Below are the code and all the weights of a small trained network. Each question names an input and a target symbol and asks about switching units off, where a switched-off unit gives its printed mean instead of its output.

import numpy as np


def w(rows, s, z=0):
    codes = np.array(rows[::2]) - 128.0
    scale = np.full(codes.shape[1], s)
    scale[-1] = z or s
    return codes * scale


def norm(h):
    return h / np.sqrt((h * h).mean(-1, keepdims=True) + 1e-5)


def f(y):
    return y / 2 * (1 + np.tanh(0.7978845608 * (y + 0.044715 * y**3)))


def softmax(a):
    e = np.exp(a - a.max(-1, keepdims=True))
    return e / e.sum(-1, keepdims=True)


def log_softmax(a):
    a = a - a.max(-1, keepdims=True)
    return a - np.log(np.exp(a).sum(-1, keepdims=True))


def net(x, mask):
    ids = ['γζηθμξπψ'.index(c) for c in x.split()]
    T = len(ids)
    res = E[ids] + P[:T]
    r = norm(res)
    for j in range(3):
        rows = slice(2 * j, 2 * j + 2)
        q, k, v = (r @ M[0][rows].T for M in (Q, K, V))
        z = softmax(np.where(np.tri(T) > 0, q @ k.T / 2**0.5, -1e9)) @ v
        o = O[0][rows]
        res = res + np.where(mask[j], z, o[:, -1]) @ o[:, :-1]
    y = f(norm(res) @ A[0][:, :-1].T + A[0][:, -1])
    res = res + np.where(mask[3:11], y, B[0][:, -1]) @ B[0][:, :-1]
    return log_softmax(norm(res)[-1] @ U[:, :-1].T + U[:, -1])


Q, K, V, O, A, B = {}, {}, {}, {}, {}, {}
E = w([
[125,119,152,168,132,145,157,251,125],'γ',
[43,115,120,87,40,115,116,103,94],'ζ',
[145,110,133,126,144,79,193,182,208],'η',
[93,166,116,88,121,197,218,153,169],'θ',
[150,22,153,66,142,90,100,112,104],'μ',
[85,219,195,83,112,165,200,139,138],'ξ',
[53,82,126,116,190,137,71,86,177],'π',
[177,232,108,65,116,76,152,116,141],'ψ',
],0.022)
P = w([
[60,140,129,99,230,115,231,123,41],'0',
[77,133,114,103,203,122,202,139,57],'1',
[76,119,100,85,188,126,180,153,84],'2',
[85,115,105,86,171,130,158,159,101],'3',
[94,108,95,94,157,138,146,150,113],'4',
[117,97,90,109,144,148,149,147,133],'5',
[116,100,99,116,126,152,134,142,145],'6',
[122,104,102,115,110,157,114,145,154],'7',
[136,97,118,142,97,155,109,123,157],'8',
[148,81,101,157,82,188,125,124,187],'9',
[153,109,151,169,67,156,84,116,175],'10',
[167,84,117,184,42,190,105,108,211],'11',
[178,97,146,197,23,177,77,98,209],'12',
[164,108,163,203,2,173,57,100,219],'13',
],0.0097)
Q[0] = w([
[182,101,138,95,155,3,147,139,157],'H0',
[126,101,107,85,103,55,105,103,85],'H0',
[144,121,174,64,125,179,150,111,144],'H1',
[147,119,122,139,139,145,105,151,87],'H1',
[130,184,127,133,169,149,124,112,166],'H2',
[167,108,101,117,184,100,76,87,139],'H2',
],0.046)
K[0] = w([
[173,184,118,92,193,26,210,137,192],'H0',
[89,188,64,67,165,113,165,113,63],'H0',
[200,122,127,107,76,161,49,64,155],'H1',
[134,133,131,103,189,138,164,173,39],'H1',
[117,237,85,159,173,130,97,125,154],'H2',
[105,122,129,110,255,133,90,76,114],'H2',
],0.033)
V[0] = w([
[145,98,130,213,13,97,49,191,202],'H0',
[114,147,153,103,160,131,145,186,148],'H0',
[80,173,73,252,96,154,67,133,199],'H1',
[203,123,120,150,46,84,48,108,167],'H1',
[127,114,157,56,191,103,250,158,58],'H2',
[166,161,70,83,162,206,77,113,14],'H2',
],0.02)
O[0] = w([
[70,203,183,198,173,202,146,133,5,158],'H0',
[205,176,159,197,109,121,102,65,152,226],'H0',
[111,48,116,114,26,134,170,41,139,79],'H1',
[187,96,113,63,68,153,59,153,189,5],'H1',
[99,142,136,139,60,241,99,120,77,223],'H2',
[102,40,248,109,87,120,174,93,77,31],'H2',
],0.011,0.017)
A[0] = w([
[130,125,152,87,137,168,72,119,117,118],'N0',
[112,67,112,138,90,104,66,76,123,37],'N1',
[124,69,122,129,72,145,1,128,153,144],'N2',
[200,131,120,113,162,78,121,108,117,139],'N3',
[147,136,130,142,104,148,121,146,186,198],'N4',
[181,213,131,65,125,46,161,81,79,2],'N5',
[89,58,98,123,71,139,58,73,121,136],'N6',
[135,136,100,139,93,151,148,117,113,130],'N7',
],0.031,0.0086)
B[0] = w([
[154,62,122,127,108,95,155,76,154,164],'N0',
[186,141,143,102,184,187,217,25,134,196],'N1',
[184,232,200,157,122,195,113,41,90,250],'N2',
[47,70,23,118,185,89,118,252,83,188],'N3',
[106,64,161,125,79,111,156,104,138,251],'N4',
[230,127,37,113,104,31,251,200,83,140],'N5',
[103,190,208,137,69,84,87,143,108,245],'N6',
[148,121,112,101,172,94,101,136,121,213],'N7',
],0.026,0.011)
U = w([
[163,65,199,156,76,174,185,78,142,4],'γ',
[77,135,131,105,37,68,52,139,92,167],'ζ',
[153,231,82,183,154,182,137,121,119,184],'η',
[120,107,71,44,96,214,129,99,96,180],'θ',
[215,104,126,87,191,79,7,103,115,139],'μ',
[180,136,167,77,131,163,146,177,212,204],'ξ',
[116,124,98,103,188,45,133,1,155,64],'π',
[235,153,84,103,67,82,200,153,86,50],'ψ',
],0.007,0.0015)

Each question gives the input, a string of symbols that net reads in full, and the target symbol t.
The units are the heads (2 rows each of Q, K, V and O) and the neurons (one row each of A and B). Each row of codes is followed by its name. A weight is (code - 128) times the scale printed after its matrix; where a second scale follows, it is the last column's (O, A, B and U).
mask holds one flag per unit, heads first, then neurons. A switched-off unit (its flag False) gives its mean, the last column of its rows in O or B, instead of its output. The means were averaged over made-up inputs and are rounded, as every weight is.
A unit's drop is (log p(t) with every unit on - log p(t) with that unit switched off) / (log p(t) with every unit on - log p(t) with every unit switched off).
The circuit of an input: a set's keep is (log p(t) with only the set's units on - log p(t) with every unit switched off) / (log p(t) with every unit on - log p(t) with every unit switched off). Starting from all 11 units, units are removed one at a time, each time the one whose removal leaves the highest keep (on an exact tie, the one counted first), for as long as the keep stays at least 0.8.
circuit, biggest first: the units of the circuit, biggest drop first
most important unit: the unit with the biggest drop
k most important neurons: the k neurons with the biggest drops, biggest first
heads that matter: for each layer, one digit per head in row order, 1 if its drop is at least 0.15 and else 0, layers parted by /
drop of u: that unit's drop, to one decimal
input θ ξ γ μ γ γ μ ψ, target ψ: most important unit : N5
input η γ π ζ γ γ η, target γ: circuit, biggest first : (N4 H1)
input η γ γ μ γ π γ π ξ μ ζ, target ζ: circuit, biggest first : (H0 H1 H2 N1)
input μ γ ξ η γ π μ, target γ: heads that matter : 011
input γ ξ θ μ ζ ξ, target θ: heads that matter : 101
input ψ η γ η ζ, target ζ: circuit, biggest first : (N2 N1)
input η ψ ζ π γ γ ζ γ ζ η ζ γ ψ θ, target γ: heads that matter : 111
input γ η γ π, target π: heads that matter : 111
input η γ π π, target π: 3 most important neurons : (N1 N2 N3)
input μ ψ π η ψ η ξ, target γ: 2 most important neurons : (N4 N0)
input η ψ θ, target γ: circuit, biggest first : (H2 H0)
input γ θ π ξ γ γ γ η π η, target π: circuit, biggest first : (H1 N7)
input π μ η μ γ η η γ ζ γ π ξ, target ζ: heads that matter : 110
input ζ θ μ π η γ γ γ μ μ γ γ ψ, target ψ: most important unit : H2
input η ξ π η θ γ γ γ μ ξ, target ξ: heads that matter : 010
input ζ θ η ζ μ γ θ η, target γ: heads that matter : 010
input ξ θ γ ψ ξ, target γ: heads that matter : 011
input π μ η π μ, target γ: 2 most important neurons : (N0 N7)
input ψ η ξ γ ξ γ π π μ γ ζ ξ, target θ: heads that matter : 110
input γ ξ θ η π ζ η μ θ, target ξ: heads that matter : 010
input γ π γ γ η π η ξ, target ζ: heads that matter : 111
input η η γ θ η μ, target μ: heads that matter : 011
input ζ γ θ ψ ψ γ η η η η μ ζ π ψ, target γ: 2 most important neurons : (N1 N4)
input π π ζ π, target ζ: most important unit : N6
input γ ψ γ γ μ η ξ μ π γ θ μ γ ψ, target γ: 2 most important neurons : (N4 N1)
input η ζ ζ θ, target θ: drop of H0 : 0.6
input ξ γ ζ γ μ ξ, target ξ: drop of N0 : 0.2
